Questions about the row below.
1) What is the largest entry?
2) What is the entry just right of 735?
[385 409 859  95 735 616]
1) 859
2) 616

[[  5 -13   8   9  -5   4   3]
 [  6   4  15  -8  -1 -16   5]
 [ -1 -11  22 -10   3  -5 -12]
 [-47  -3  12   6  -7   7 -13]
 [  9  -1  -7  -2 -11   4 -14]
 [  7   3   8   2   7   9  16]
 [ -1  14  -5  -1 -10   9  -7]
 [  8   1  -4   3  -7  22  11]
 [  2   7  -2 -15  -7 -14  -8]]
Read off the second entry on the main diagonal.
A: 4
The entry directly below the centre entry -> 2
The 2nd entry on the diagonal from the top-right corner: -16
The last entry, reading row by row -> -8
Read off the bottom entry of the column that holds the smallest entry.
A: 2
The entry in the top-left corner -> 5
The entry just left of the centre entry: -7
The first entry of the smallest entry's row -> -47
Read off the entry directly below the smallest entry.
A: 9
Read off the 1st entry on the diagonal from the top-right corner.
A: 3
Read off the smallest entry in the first row.
A: -13
The third entry on the main diagonal: 22
Read off the smallest entry in the last row.
A: -15
The centre entry is -2
The entry just right of the centre entry -> -11
Read off the 2nd entry from the end, reading row by row.
A: -14
Read off the entry just right of 14.
A: -5
The fifth-last entry, reading row by row is -2

grid =
[[-167 -361   40 -292   89 -896 -430 -464 -106  393  320 -495]
 [ 481  184 -266 -500 -724  198 -341 -318 -305  277  452  381]
 [-715  272  423  229  110  578 -266 -225 -172 -677 -109 -822]
 [ 102  572 -518  409   48 -223  432 -592  412  665 -330 -419]
 [   3 -737  354  543 -782   69  425   13   14  616 -758  567]
 [-747 -696 -155 -157 -271 -869 -409 -378  445 -145   87 -698]
 [  77 -605  209 -149 -420  348  653    6   99  353 -446  649]
 [-466 -496  182 -595  615  192  371 -210 -820  106 -509 -892]
 [-474  495 -440  413  581  299  -93 -624 -763 -646  143  262]
 [-254 -692  435 -834 -561 -883 -108 -186 -565  348 -596  639]
 [-783 -569 -799 -619 -279 -299  -93 -331 -401  130  -33 -135]
 [-839  270   68 -459 -589 -879  356 -462  514  297  -94  641]]
Give the 4th entry from the end, reading row by row.
Answer: 514
The smallest entry in the first row -> -896
Give the entry directly above -758.
Answer: -330
Give the last entry, reading row by row.
Answer: 641
Give the entry just left of 649.
Answer: -446
The last entry in the row that holds the largest entry -> -419
The entry just left of -305 -> -318
The entry directly below -561: -279
The third entry on the diagonal from the top-right corner is -677
Give the first entry in the row that holds the smallest entry.
Answer: -167
The entry just right of -106 -> 393
Give the entry in the bottom-left corner.
Answer: -839
The entry in the top-right corner is -495
Give the entry directly below the largest entry.
Answer: 616
The entry directly above 435 is -440
Give the third entry in reading order.
Answer: 40
Give the entry just left of -565.
Answer: -186
The entry directly below 198 is 578
Give the smallest entry in the last row.
Answer: -879
The entry just left of 106 is -820
The fifth entry from the end, reading row by row: -462
Give the entry just left of -318.
Answer: -341
Give the entry directly below 616.
Answer: -145
Give the third largest entry.
Answer: 649
Give the largest entry in the first column.
Answer: 481
Give the 2nd-last entry, reading row by row.
Answer: -94
Give the fourth entry, reading row by row.
Answer: -292
The entry just right of -677: -109
Give the smallest entry in the last column.
Answer: -892
Give the first entry in the row that holds the largest entry.
Answer: 102

m =
[[ 18  10  -6   8 -14  -6  41  18 -18  18 -10]
 [  0   1 -10  15 -32  -7  26   7 -34   6 -16]
 [  6 -12 -15 -25  -4 -27  11  11  32 -16   8]
 [ 18 -25  11   1 -11  22 -18  11  -6 -22  15]
 [ 11   6   4  18 -42   3 -20  33   2  11  -2]
 [ 12  36 -26   5  -6  -6   1 -21   0  27   3]
 [  3  -2  27   3  45   4  -7  17  16 -19   0]
 [ -9  -4  37  -8 -24  29   2  32   5 -10   5]
 [ 10 -23 -15 -13  39 -11  14 -20  -3  15  -3]
 [ -6 -28  16   4  15   5  -8   9 -35 -24  18]
 [ -3 -10  -8  -8  14  -1  47 -22  -7  -4 -32]
 [-18 -44   2 -12   0   9  -7 -16 -31   1   4]
 [-24 -12  14  10  -3 -13  -8  22 -23  26  -8]
 [-24   4 -11 -20  20 -35  -1  -1   0  30  16]]
The smallest entry in the first row is -18
The entry directly below -44 is -12
Find the bottom-right entry.
A: 16
Find the largest entry in the last row.
A: 30
Find the 1st entry, reading row by row.
A: 18
The top entry of the column that holds the smallest entry: 10
Find the bottom entry of the column that holds the smallest entry.
A: 4
Find the 5th entry, reading row by row.
A: -14
The entry just left of the smallest entry -> -18
Find the largest entry in the first row.
A: 41
Find the top-right entry.
A: -10
Find the 3rd entry on the main diagonal.
A: -15
Find the entry directly above the smallest entry.
A: -10
Find the third entry from the end, reading row by row.
A: 0
Find the second smallest entry.
A: -42
Find the fourth entry in reading order.
A: 8
The 2nd entry on the diagonal from the top-right corner -> 6
Find the bottom entry of the column that holds the largest entry.
A: -1
Find the entry in the bottom-left corner.
A: -24
The 3rd entry in reading order -> -6
The entry directly above the largest entry is -8
